Small tables with named rows and columns. After each table, cells are looked up by row and column.

Table rapono
fields: bekekab, von, nep, sekito, bugapof, nol, simebu
fik: [2.691, 5.947, 1.158, 5.929, 6.253, 5.118, 1.983]
pakanos: [0.521, 3.819, 0.630, 2.475, 3.142, 3.323, 1.109]
lurod: [-0.466, 7.309, -1.439, 3.356, 4.311, 7.508, -0.276]
rarar: [0.094, 6.493, -0.243, 4.273, 5.446, 5.461, 0.798]
fopozo: [2.554, 2.905, 2.030, 3.665, 3.726, 2.304, 2.258]
bamel: [1.956, 4.710, 0.651, 3.636, 3.686, 4.988, 1.212]
vur: [-0.757, 4.928, -1.501, 0.417, 0.766, 6.582, -0.858]
div: [-1.185, -1.764, 0.272, -4.796, -5.048, 0.554, -0.402]

What is the von of fik in rapono? 5.947
What is the nep of rarar in rapono? -0.243
What is the bekekab of bamel in rapono? 1.956
What is the von of rarar in rapono? 6.493
What is the sekito of bamel in rapono? 3.636
What is the bugapof of pakanos in rapono? 3.142
What is the bekekab of pakanos in rapono? 0.521
What is the nol of rarar in rapono? 5.461
What is the simebu of rarar in rapono? 0.798
What is the bugapof of fik in rapono? 6.253
What is the von of bamel in rapono? 4.710
What is the von of fopozo in rapono? 2.905
What is the von of vur in rapono? 4.928
What is the bekekab of rarar in rapono? 0.094
What is the sekito of vur in rapono? 0.417
Row with the largest bekekab: fik

mup:
|  | fuf | gigot | fuv | ser | fezosa |
|---|---|---|---|---|---|
| kebazo | 93 | -31 | 319 | 304 | 58 |
| rim | -326 | 617 | 466 | 494 | -253 |
| fizep | -413 | 749 | 498 | 539 | -322 |
| tida | 544 | -583 | -372 | -413 | 457 |
| zavaru | 643 | -714 | -479 | -520 | 537 |
| tufali | 95 | -23 | 313 | 301 | 55 |
| febo | 561 | -601 | -392 | -431 | 470 |
| gemo | 90 | 129 | -219 | -216 | 122 |
| pozur | 519 | -558 | -284 | -321 | 425 |
| ketef | 179 | -17 | -224 | -221 | 182 |
| zages | 69 | 151 | -197 | -183 | 110 |

fuf of fizep: -413
ser of zages: -183
fuv of tida: -372
fuf of kebazo: 93
fezosa of ketef: 182
fuv of gemo: -219
ser of gemo: -216
gigot of zavaru: -714
fuv of zavaru: -479
fuv of fizep: 498
fuf of pozur: 519
fuv of tufali: 313
fezosa of zavaru: 537
fezosa of pozur: 425
fuv of zages: -197
ser of fizep: 539
ser of kebazo: 304
ser of rim: 494

Table pabat
cols = dop, legevir, kita, zipu, pemano, kom, tugor, zim
naf: [3232, 3265, 9649, 7422, 6850, 7889, 2337, 4205]
gudali: [9127, 7583, 3915, 3746, 6888, 2543, 7548, 7265]
fon: [3581, 4016, 7785, 3194, 2265, 8614, 6065, 4244]
daduno: [4802, 1487, 4715, 7122, 8332, 7349, 3591, 6686]
ris: [4881, 7460, 6029, 1161, 2879, 4292, 8748, 5414]
bos: [7807, 6632, 4666, 3973, 6373, 3278, 6030, 4913]

tugor of naf is 2337
pemano of naf is 6850
kita of bos is 4666
kom of daduno is 7349
pemano of daduno is 8332
kita of gudali is 3915
dop of naf is 3232
zim of bos is 4913
pemano of bos is 6373
kom of bos is 3278
kita of daduno is 4715
kita of naf is 9649
kom of ris is 4292
zim of naf is 4205
legevir of gudali is 7583
Row with the largest zim: gudali

naro =
           tob  fozaper     fen   menas  sakudu
bil      0.209   -0.290   0.247   0.544   0.048
zim      0.060   -0.256   0.244   0.710   0.059
suve    -0.336   -0.541  -0.097  -0.080  -0.125
ropi    -0.175    0.609   0.244  -0.226   0.221
rav     -0.425   -0.310  -0.068  -0.262  -0.065
kunaga  -0.331   -0.564  -0.099  -0.229  -0.147
nol      0.209   -0.359   0.037  -0.650   0.089

fozaper of bil is -0.290
menas of ropi is -0.226
tob of zim is 0.060
tob of kunaga is -0.331
tob of ropi is -0.175
fen of kunaga is -0.099
sakudu of ropi is 0.221
fen of rav is -0.068
fen of bil is 0.247
menas of zim is 0.710
fen of zim is 0.244
sakudu of zim is 0.059
sakudu of rav is -0.065
menas of nol is -0.650
tob of rav is -0.425
tob of nol is 0.209
menas of rav is -0.262
fozaper of suve is -0.541
Which row has the largest fozaper? ropi

virud
       kiv  narekan  kelivi  fus  savuz  zev  rar  dakiva  refugi  vob
doza   -52      -16     -52   79    -43   19  -47      65      84   16
kofaf   54      -43      81  -16     25  -48   55     -17     -31  -14
piv     85       90      77  -37     78   83   74      11     -12   83
gegek  -36       84     -52  -22     57   89  -46      78      78   93
tof     84      -17      81  -42     79  -24   79     -31     -45  -30
big    -28      -38      -3   85    -46  -46  -32       6      32  -50
sudi   -33       99     -37  -58     88   97   53      77      30   89

big, refugi -> 32
sudi, savuz -> 88
doza, fus -> 79
piv, refugi -> -12
tof, savuz -> 79
tof, kiv -> 84
big, savuz -> -46
kofaf, rar -> 55
Row with the largest savuz: sudi

kuz.tsv
	viv	boba	dipev
nov	7.1	-7.0	6.9
kuzuf	6.9	-9.5	-7.5
kizani	-3.9	5.7	-5.8
lavogo	-6.7	5.0	7.1
lurel	-6.0	-6.9	5.3
tuz	-8.2	6.1	-3.8

tuz, dipev: -3.8
lurel, viv: -6.0
nov, viv: 7.1
kuzuf, dipev: -7.5
lurel, dipev: 5.3
kizani, boba: 5.7
Which row has the largest viv? nov

Table kez
         kom  pevol  sogi  muf  sig
durimas  139     68   191  141   90
gerozis  171     79   150  131   66
dubos    220    108    71  121   73
ses       36    130    28  173  149
gesu     252     92   105  121   57
belo     199    111    69  119   83
kon      199     63   189  150  109
muv      219    215   178   95  189

What is the muf of durimas in kez? 141
What is the muf of muv in kez? 95
What is the muf of belo in kez? 119
What is the muf of kon in kez? 150
What is the pevol of belo in kez? 111
What is the pevol of ses in kez? 130
What is the muf of dubos in kez? 121
What is the muf of ses in kez? 173
What is the sig of gesu in kez? 57
What is the pevol of gesu in kez? 92
What is the sig of ses in kez? 149
What is the sig of durimas in kez? 90

bam =
|  | lud | zirinus | navozak | fifesiv | zitib | favubiv | gisuva | sikol |
|---|---|---|---|---|---|---|---|---|
| tud | -14.34 | -43.90 | 18.19 | 30.40 | 64.67 | 33.86 | 15.09 | 14.50 |
| zeki | -5.95 | 41.57 | -38.67 | -32.33 | -75.55 | -38.59 | -8.86 | -37.51 |
| murelek | 57.04 | 21.06 | 23.42 | -28.80 | -17.82 | -21.78 | -48.36 | 47.67 |
| fak | -67.25 | -25.99 | -42.35 | 27.15 | 18.93 | 19.76 | 45.54 | -56.75 |

fifesiv of murelek: -28.80
navozak of zeki: -38.67
navozak of tud: 18.19
zitib of tud: 64.67
zirinus of zeki: 41.57
favubiv of zeki: -38.59

fur:
,nasud,vav
ninenu,7582,7498
deg,6297,6124
tam,1923,2186
dad,8591,8728
ziteku,6987,6810

tam, nasud: 1923
deg, vav: 6124
ninenu, nasud: 7582
dad, vav: 8728
dad, nasud: 8591
deg, nasud: 6297
tam, vav: 2186
ziteku, vav: 6810
ziteku, nasud: 6987
ninenu, vav: 7498
Row with the largest vav: dad

vazeru
         rekava  guk  dosop  repu  tigagud  mudit  vuvumez  posa
mevali      235   55     69   204      207    211      208    11
tofiza      224  102     72   118      215    220      170    70
kop         228   64     97   209      202    230      219    42
dolus        63  228    221   106       90     56       89   240
mozazab      69  164    234   136       64     90       60   219
mov          90  228    212    47       76     45       35   230
tif         225  225     63    96      199    220       64    63
rigenom      82   12     99   224       65     82      222    88
bolizug      64   58     61   230      193    102      239    53

bolizug, dosop -> 61
bolizug, guk -> 58
mozazab, dosop -> 234
mevali, repu -> 204
bolizug, mudit -> 102
mov, repu -> 47
mozazab, repu -> 136
tofiza, vuvumez -> 170
kop, rekava -> 228
tofiza, guk -> 102
mevali, vuvumez -> 208
bolizug, tigagud -> 193
dolus, tigagud -> 90
rigenom, vuvumez -> 222

fufetir:
columns: kelifiz, kes, zofibo, vesil, voz, zukise, bik
tadi: [119, 105, 134, 168, 114, 164, 86]
befa: [115, 110, 166, 155, 94, 172, 100]
pap: [127, 95, 75, 176, 147, 139, 67]
purosip: [112, 142, 211, 96, 70, 157, 143]
nobedit: [109, 144, 220, 98, 63, 164, 142]
kufude: [109, 147, 225, 91, 63, 161, 149]
rivufid: [147, 111, 39, 163, 188, 101, 116]
mol: [120, 106, 150, 161, 104, 166, 92]
zeri: [139, 119, 61, 168, 176, 118, 97]
tel: [147, 134, 79, 122, 171, 92, 151]
rem: [108, 138, 218, 106, 65, 166, 137]

kelifiz of befa: 115
voz of pap: 147
kelifiz of tadi: 119
kes of nobedit: 144
kes of rem: 138
zukise of purosip: 157
kes of rivufid: 111

